Below is a small trained network, with its code and all its weights. Each question gives an input and a class and asks what happens when units are switched off, that is, made to give their printed mean instead of their output.

import numpy as np


def w(rows, s, z=0):
    codes = np.array(rows[::2]) - 128.0
    scale = np.full(codes.shape[1], s)
    scale[-1] = z or s
    return codes * scale


def f(y):
    return np.maximum(y, 0)


def log_softmax(a):
    a = a - a.max(-1, keepdims=True)
    return a - np.log(np.exp(a).sum(-1, keepdims=True))


def net(x, mask):
    res = np.array(x, float).reshape(1, 8) / 4 @ E
    y = f(res @ A[0][:, :-1].T + A[0][:, -1])
    res = res + np.where(mask, y, B[0][:, -1]) @ B[0][:, :-1]
    return log_softmax(res[-1] @ U[:, :-1].T + U[:, -1])


A, B = {}, {}
E = w([
[112,115,167,96,82],'x0',
[115,222,163,142,121],'x1',
[137,163,68,47,152],'x2',
[137,155,77,130,80],'x3',
[128,148,197,162,152],'x4',
[124,146,142,71,133],'x5',
[122,86,157,108,84],'x6',
[8,136,100,176,134],'x7',
],0.011)
A[0] = w([
[48,207,171,103,243,55],'n1',
[66,38,84,85,215,96],'n2',
[226,88,170,124,42,236],'n3',
[101,123,116,80,19,167],'n4',
[78,66,112,202,155,239],'n5',
[130,170,185,130,155,67],'n6',
[23,74,146,172,52,136],'n7',
[103,34,179,60,191,122],'n8',
[177,213,170,115,75,137],'n9',
[100,67,253,93,120,26],'n10',
[179,107,56,153,182,253],'n11',
[68,164,9,154,180,187],'n12',
[68,46,177,199,110,70],'n13',
[143,163,148,104,1,130],'n14',
[55,115,142,187,185,114],'n15',
[193,120,167,58,75,24],'n16',
[166,180,79,146,201,239],'n17',
[197,64,142,115,30,101],'n18',
[104,169,171,120,249,113],'n19',
[161,119,204,192,163,162],'n20',
[173,172,225,142,210,247],'n21',
[203,200,187,129,124,99],'n22',
[179,28,180,197,247,197],'n23',
],0.0096,0.0036)
B[0] = w([
[182,71,118,152,153,217],'n1',
[78,198,87,77,133,212],'n2',
[139,77,223,155,204,240],'n3',
[184,121,108,143,173,212],'n4',
[42,87,167,133,127,240],'n5',
[160,175,141,144,188,170],'n6',
[108,32,134,141,81,254],'n7',
[58,194,159,71,101,207],'n8',
[40,129,160,113,199,206],'n9',
[84,169,2,75,41,212],'n10',
[127,157,114,122,164,213],'n11',
[158,129,45,70,14,251],'n12',
[135,71,122,130,103,231],'n13',
[121,115,125,191,210,202],'n14',
[137,111,171,138,81,209],'n15',
[124,35,169,167,116,192],'n16',
[102,227,81,90,157,217],'n17',
[164,39,145,172,105,205],'n18',
[158,109,137,155,178,200],'n19',
[90,139,147,132,182,219],'n20',
[110,186,134,102,244,250],'n21',
[54,116,93,142,164,207],'n22',
[49,133,172,148,238,254],'n23',
],0.0075,0.009)
U = w([
[36,132,151,115,211,197],'0',
[105,6,170,157,130,116],'1',
[193,131,49,135,176,114],'2',
[102,112,119,130,61,172],'3',
[46,155,44,43,80,105],'4',
[185,132,141,109,73,1],'5',
],0.012,0.004)

Each question gives the input, the list of numbers given to net, and the class t.
The units are the neurons (one row each of A and B). Each row of codes is followed by its name. A weight is (code - 128) times the scale printed after its matrix; where a second scale follows, it is the last column's (A, B and U).
mask holds one flag per neuron, in row order. A switched-off neuron (its flag False) gives its mean, the last column of its row in B, instead of its output. The means were averaged over made-up inputs and are rounded, as every weight is.
A unit's drop is (log p(t) with every unit on - log p(t) with that unit switched off) / (log p(t) with every unit on - log p(t) with every unit switched off).
The circuit of an input: a set's keep is (log p(t) with only the set's units on - log p(t) with every unit switched off) / (log p(t) with every unit on - log p(t) with every unit switched off). Starting from the 12 units with the biggest drops (on a tie, the unit counted first), units are removed one at a time, each time the one whose removal leaves the highest keep (on an exact tie, the one counted first), for as long as the keep stays at least 0.8.
circuit, biggest first: the units of the circuit, biggest drop first
top k neurons: the k neurons with the biggest drops, biggest first
drop when u is switched off: that unit's drop, to one decimal
input [0,-5,3,1,8,4,-4,8], class 4: circuit, biggest first	n12; n3
input [3,5,4,4,2,-5,5,-8], class 1: circuit, biggest first	n16
input [7,0,-3,-4,-8,3,-6,-1], class 3: circuit, biggest first	n23; n21
input [4,0,3,7,-4,5,5,3], class 2: top 3 neurons	n4; n5; n14
input [3,-3,-4,8,-4,-5,-8,-7], class 1: top 3 neurons	n3; n18; n21
input [1,1,-7,5,0,2,-6,2], class 1: top 2 neurons	n10; n2
input [8,-5,-2,2,2,6,-5,5], class 1: top 2 neurons	n17; n7
input [-8,-4,7,-2,2,-4,-6,-1], class 2: top 3 neurons	n10; n19; n8
input [7,-5,-6,-7,5,-1,0,2], class 0: top 2 neurons	n23; n8
input [0,-1,0,4,2,1,-6,1], class 2: top 3 neurons	n10; n8; n2
input [-2,1,2,7,-6,-5,6,-3], class 2: top 2 neurons	n7; n5
input [-1,5,-7,3,7,0,7,5], class 1: top 2 neurons	n7; n13
input [0,-8,-1,-8,-2,1,8,1], class 0: top 4 neurons	n23; n8; n2; n12
input [5,0,3,4,3,8,4,-1], class 1: top 2 neurons	n16; n21
input [-6,6,0,-2,-3,4,0,7], class 4: circuit, biggest first	n12
input [7,1,8,7,-7,5,8,3], class 2: top 3 neurons	n4; n14; n5
input [-2,3,-6,2,7,-6,7,-4], class 0: top 3 neurons	n21; n23; n20
input [2,-8,-2,2,3,2,-5,5], class 4: drop when n3 is switched off	0.3
input [-6,7,2,4,-8,-2,-8,6], class 4: drop when n7 is switched off	0.0
input [-1,2,-4,5,-7,1,7,6], class 1: circuit, biggest first	n7
input [7,4,-4,1,-7,-5,-6,-2], class 1: drop when n17 is switched off	0.2
input [-4,1,5,1,-5,4,6,-8], class 1: drop when n18 is switched off	0.1
